Below is a small trained network, with its code and all its weights. Each question gives an input and a class and asks what happens when units are switched off, that is, made to give their printed mean instead of their output.

import numpy as np


def w(rows, s, z=0):
    codes = np.array(rows[::2]) - 128.0
    scale = np.full(codes.shape[1], s)
    scale[-1] = z or s
    return codes * scale


def norm(h):
    return h / np.sqrt((h * h).mean(-1, keepdims=True) + 1e-5)


def f(y):
    return np.maximum(y, 0)


def log_softmax(a):
    a = a - a.max(-1, keepdims=True)
    return a - np.log(np.exp(a).sum(-1, keepdims=True))


def net(x, mask):
    res = np.array(x, float).reshape(1, 7) / 4 @ E
    u = 0
    for l in range(4):
        y = f(norm(res) @ A[l][:, :-1].T + A[l][:, -1])
        res = res + np.where(mask[u : u + 16], y, B[l][:, -1]) @ B[l][:, :-1]
        u += 16
    return log_softmax(norm(res)[-1] @ U[:, :-1].T + U[:, -1])


A, B = {}, {}
E = w([
[112,91,158,84,75,61,31,180,101],'x0',
[96,182,93,216,142,179,38,143,116],'x1',
[165,69,66,134,91,151,102,94,158],'x2',
[124,128,129,130,117,129,130,124,122],'x3',
[254,97,186,141,144,210,118,157,44],'x4',
[200,244,38,59,115,84,122,121,71],'x5',
[117,160,152,79,80,190,123,131,155],'x6',
],0.0077)
A[0] = w([
[73,212,227,121,190,106,160,175,76,7],'0.n1',
[71,127,116,169,149,156,109,132,139,84],'0.n2',
[200,24,6,118,65,168,73,80,200,89],'0.n3',
[130,62,59,217,192,35,161,132,61,69],'0.n4',
[93,109,152,102,151,134,170,110,146,81],'0.n5',
[165,32,27,132,72,174,108,72,166,46],'0.n6',
[149,53,39,118,100,159,106,95,133,49],'0.n7',
[207,116,184,125,202,193,124,186,60,55],'0.n8',
[127,90,97,183,185,85,153,142,93,51],'0.n9',
[164,77,63,137,70,145,114,85,152,63],'0.n10',
[141,117,134,135,140,126,125,132,143,80],'0.n11',
[80,217,226,126,182,106,170,193,93,12],'0.n12',
[163,56,70,225,183,15,162,144,51,78],'0.n13',
[171,88,157,80,109,74,201,102,146,11],'0.n14',
[106,161,89,155,162,157,184,50,130,38],'0.n15',
[105,183,166,48,20,255,130,131,175,2],'0.n16',
],0.007,0.0091)
B[0] = w([
[76,215,229,179,185,67,174,140,38,165],'0.n1',
[108,106,106,75,121,120,134,111,112,168],'0.n2',
[76,228,248,146,189,56,179,178,53,253],'0.n3',
[110,189,189,47,99,207,86,107,180,197],'0.n4',
[123,111,89,119,141,114,86,86,72,159],'0.n5',
[105,211,229,162,195,68,162,160,66,183],'0.n6',
[94,182,189,155,156,105,140,155,81,151],'0.n7',
[187,132,138,174,53,70,112,57,189,241],'0.n8',
[111,148,153,91,106,176,120,123,148,142],'0.n9',
[97,175,167,139,165,107,149,155,89,157],'0.n10',
[136,116,107,146,123,114,127,104,141,128],'0.n11',
[66,210,247,162,195,49,166,130,18,170],'0.n12',
[127,187,195,22,99,209,88,109,185,223],'0.n13',
[123,55,124,47,112,125,191,138,117,155],'0.n14',
[147,117,91,108,165,98,128,254,191,162],'0.n15',
[136,180,211,12,175,177,28,44,217,160],'0.n16',
],0.0078,0.0034)
A[1] = w([
[181,193,14,72,106,137,163,164,61,2],'1.n1',
[102,182,85,245,153,171,10,131,102,76],'1.n2',
[121,77,130,160,165,131,140,167,91,39],'1.n3',
[206,79,123,152,142,202,122,158,46,48],'1.n4',
[135,168,88,173,173,199,248,85,159,80],'1.n5',
[114,148,79,219,149,189,32,147,115,66],'1.n6',
[138,122,119,150,157,132,148,123,115,75],'1.n7',
[168,165,109,168,172,231,226,84,151,90],'1.n8',
[141,154,163,107,162,156,75,74,171,63],'1.n9',
[125,115,115,136,125,139,145,114,123,90],'1.n10',
[117,79,136,88,44,107,34,215,75,31],'1.n11',
[135,152,157,74,177,150,84,77,193,69],'1.n12',
[85,2,190,203,115,201,160,178,172,17],'1.n13',
[155,178,94,101,86,105,129,148,94,60],'1.n14',
[129,119,108,113,155,150,118,123,113,89],'1.n15',
[173,22,132,55,129,96,211,121,119,41],'1.n16',
],0.0086,0.0066)
B[1] = w([
[121,102,95,126,170,154,55,54,56,204],'1.n1',
[121,118,140,41,118,130,245,134,114,251],'1.n2',
[136,142,126,135,127,132,97,122,123,133],'1.n3',
[169,140,163,161,64,102,149,106,177,172],'1.n4',
[119,90,147,109,121,68,63,201,118,244],'1.n5',
[128,97,115,53,107,134,209,120,111,194],'1.n6',
[121,124,138,126,109,135,109,147,126,131],'1.n7',
[117,97,139,93,102,72,70,203,105,254],'1.n8',
[134,145,120,82,131,158,111,131,155,193],'1.n9',
[123,119,127,128,126,121,135,133,126,128],'1.n10',
[147,97,108,125,173,89,105,215,140,208],'1.n11',
[130,154,115,97,116,168,88,154,160,206],'1.n12',
[124,127,72,115,180,137,42,43,46,221],'1.n13',
[106,109,149,154,166,155,111,91,103,188],'1.n14',
[124,136,124,124,123,131,123,136,114,129],'1.n15',
[102,145,93,88,110,201,215,152,102,201],'1.n16',
],0.011,0.0039)
A[2] = w([
[142,156,128,177,56,98,176,64,138,24],'2.n1',
[155,163,104,179,90,125,169,84,153,52],'2.n2',
[44,148,1,166,127,88,136,110,252,80],'2.n3',
[133,124,58,175,133,129,99,60,88,14],'2.n4',
[135,128,94,134,146,125,77,29,73,10],'2.n5',
[164,123,137,191,83,148,110,114,159,57],'2.n6',
[77,169,175,221,88,127,134,99,111,6],'2.n7',
[122,117,132,140,118,141,134,131,130,57],'2.n8',
[99,164,195,178,87,82,169,116,73,2],'2.n9',
[110,114,191,80,86,90,109,103,129,103],'2.n10',
[46,176,83,182,64,80,154,123,155,91],'2.n11',
[180,209,48,148,139,96,137,111,101,5],'2.n12',
[130,139,139,166,113,78,86,213,116,83],'2.n13',
[80,193,84,149,118,89,142,112,193,78],'2.n14',
[216,130,181,207,57,165,127,109,127,49],'2.n15',
[135,129,126,166,126,140,136,114,163,42],'2.n16',
],0.0084,0.0034)
B[2] = w([
[119,146,79,152,151,123,108,167,167,131],'2.n1',
[107,114,88,141,156,155,127,122,144,129],'2.n2',
[254,93,182,125,45,107,133,90,165,190],'2.n3',
[144,127,86,112,190,113,128,124,156,145],'2.n4',
[158,151,89,116,167,129,102,83,138,178],'2.n5',
[135,112,128,146,109,125,164,110,137,136],'2.n6',
[161,149,105,131,195,137,161,110,154,154],'2.n7',
[137,123,110,141,135,125,135,123,118,128],'2.n8',
[141,127,103,145,230,151,164,133,141,198],'2.n9',
[138,185,85,148,151,151,135,133,144,255],'2.n10',
[221,126,184,159,116,93,180,83,116,180],'2.n11',
[51,98,147,128,104,90,102,100,74,154],'2.n12',
[159,114,98,146,171,112,149,143,170,206],'2.n13',
[212,116,206,139,116,129,124,119,112,175],'2.n14',
[135,178,132,183,74,48,172,85,196,168],'2.n15',
[129,133,131,115,134,155,138,112,127,128],'2.n16',
],0.0089,0.0051)
A[3] = w([
[120,74,112,143,144,175,120,132,105,108],'3.n1',
[93,127,106,148,115,133,124,127,147,99],'3.n2',
[73,130,73,115,52,190,224,167,88,3],'3.n3',
[121,163,100,206,28,98,139,98,162,57],'3.n4',
[106,95,127,147,123,173,115,102,136,82],'3.n5',
[197,133,145,188,121,212,121,163,87,103],'3.n6',
[70,45,180,210,156,193,123,77,142,86],'3.n7',
[134,77,46,157,119,82,81,255,152,20],'3.n8',
[85,187,149,144,66,166,45,139,180,43],'3.n9',
[120,131,118,144,119,133,131,126,126,97],'3.n10',
[82,113,106,81,78,124,221,138,99,46],'3.n11',
[50,57,185,140,152,148,131,97,199,149],'3.n12',
[129,130,111,121,132,156,145,130,146,82],'3.n13',
[87,125,70,169,147,145,68,56,49,57],'3.n14',
[165,130,105,200,17,104,147,104,172,80],'3.n15',
[194,160,120,74,193,133,135,139,119,222],'3.n16',
],0.0095,0.0052)
B[3] = w([
[140,161,42,156,121,99,146,163,166,136],'3.n1',
[158,146,147,124,117,121,130,124,109,128],'3.n2',
[135,13,65,155,202,209,225,93,193,143],'3.n3',
[162,88,90,172,182,151,233,109,215,138],'3.n4',
[136,163,79,95,136,99,133,116,104,131],'3.n5',
[52,166,180,136,37,55,164,85,131,140],'3.n6',
[133,238,9,116,149,67,84,71,10,144],'3.n7',
[167,24,83,155,216,118,143,184,254,152],'3.n8',
[129,77,91,176,201,167,127,111,218,147],'3.n9',
[134,130,123,125,131,117,126,139,131,128],'3.n10',
[164,92,126,162,131,219,206,125,113,158],'3.n11',
[228,236,106,95,121,157,101,118,45,156],'3.n12',
[111,128,116,139,127,145,142,134,126,130],'3.n13',
[188,66,78,158,216,124,101,44,149,155],'3.n14',
[216,63,82,194,133,108,163,43,229,151],'3.n15',
[44,83,111,250,141,194,120,113,194,246],'3.n16',
],0.0071,0.012)
U = w([
[126,138,44,127,145,111,55,35,42,127],'0',
[89,195,231,164,163,64,172,155,79,112],'1',
[200,104,166,173,2,75,156,72,188,121],'2',
[136,111,119,145,161,160,134,119,176,226],'3',
[90,99,100,64,86,187,230,152,111,113],'4',
[117,60,106,133,143,75,75,244,171,103],'5',
[107,197,172,71,87,194,53,114,194,101],'6',
[65,124,76,221,82,169,134,119,171,2],'7',
],0.012,0.014)

Each question gives the input, the list of numbers given to net, and the class t.
The units are the neurons (one row each of A and B). Each row of codes is followed by its name. A weight is (code - 128) times the scale printed after its matrix; where a second scale follows, it is the last column's (A, B and U).
mask holds one flag per neuron, layer by layer. A switched-off neuron (its flag False) gives its mean, the last column of its row in B, instead of its output. The means were averaged over made-up inputs and are rounded, as every weight is.
A unit's drop is (log p(t) with every unit on - log p(t) with that unit switched off) / (log p(t) with every unit on - log p(t) with every unit switched off).
The circuit of an input: a set's keep is (log p(t) with only the set's units on - log p(t) with every unit switched off) / (log p(t) with every unit on - log p(t) with every unit switched off). Starting from the 12 units with the biggest drops (on a tie, the unit counted first), units are removed one at a time, each time the one whose removal leaves the highest keep (on an exact tie, the one counted first), for as long as the keep stays at least 0.8.
circuit, biggest first: the units of the circuit, biggest drop first
most important unit: the unit with the biggest drop
k most important neurons: the k neurons with the biggest drops, biggest first
top k neurons in layer l: the k neurons of layer l with the biggest drops, biggest first
input [-4,3,7,-7,-2,-4,8], class 6: circuit, biggest first : [0.n16; 1.n12]
input [3,-7,7,7,-5,2,-8], class 6: most important unit : 0.n13
input [-2,8,-8,-7,-6,-8,-7], class 0: 3 most important neurons : [3.n7; 1.n13; 0.n3]
input [-2,-4,-7,7,3,-7,-6], class 0: circuit, biggest first : [1.n13; 3.n7]
input [-8,0,3,2,-6,-5,-6], class 5: circuit, biggest first : [1.n5; 1.n8]
input [-7,-3,7,2,-7,-4,7], class 1: 4 most important neurons : [0.n3; 0.n6; 1.n5; 0.n8]
input [-5,-3,-7,2,-8,0,0], class 2: circuit, biggest first : [2.n3; 0.n3; 2.n14]
input [-1,3,-8,-6,-7,-4,8], class 1: 3 most important neurons : [0.n12; 0.n1; 0.n13]
input [-1,-6,-2,-5,1,3,0], class 4: circuit, biggest first : [1.n16; 0.n14]
input [7,8,1,-3,-1,7,5], class 4: 2 most important neurons : [1.n2; 1.n6]
input [-1,-8,8,1,5,-7,-4], class 1: circuit, biggest first : [0.n3; 0.n6]
input [7,-4,-3,-3,5,8,8], class 0: circuit, biggest first : [1.n1; 0.n13]
input [-1,-5,2,-4,4,1,-4], class 4: 2 most important neurons : [1.n16; 0.n14]
input [0,8,7,4,3,4,8], class 4: circuit, biggest first : [1.n2]
input [-1,7,-4,8,-8,5,2], class 2: circuit, biggest first : [2.n3; 2.n11]
input [-8,2,3,1,-7,5,6], class 5: 4 most important neurons : [1.n5; 1.n8; 0.n8; 1.n1]
input [-7,5,2,-3,7,1,3], class 2: 2 most important neurons : [1.n4; 0.n8]
input [-2,-6,-3,7,-2,7,-7], class 0: top 2 neurons in layer 1 : [1.n1; 1.n2]
input [-5,7,-7,-5,-6,2,-1], class 1: 2 most important neurons : [1.n2; 0.n12]
input [-3,0,5,-1,5,-8,0], class 0: circuit, biggest first : [1.n13]
input [-8,-5,7,1,-5,6,0], class 5: circuit, biggest first : [1.n5; 1.n8]
input [-5,7,2,3,-4,-1,-5], class 4: 2 most important neurons : [1.n2; 1.n6]
input [-4,5,-2,-4,-3,6,1], class 0: top 2 neurons in layer 1 : [1.n1; 1.n16]
input [-2,-4,0,5,-7,7,-8], class 6: top 2 neurons in layer 1 : [1.n1; 1.n13]
input [-3,0,7,-1,-8,3,0], class 2: top 2 neurons in layer 0 : [0.n12; 0.n1]
input [0,-6,1,2,5,4,-6], class 4: top 2 neurons in layer 0 : [0.n14; 0.n16]
input [5,-5,1,6,8,4,8], class 2: most important unit : 2.n15
input [-7,-7,-3,4,-3,0,3], class 4: top 2 neurons in layer 0 : [0.n14; 0.n5]
input [3,-8,-7,-2,4,-8,-4], class 0: top 2 neurons in layer 1 : [1.n13; 1.n2]
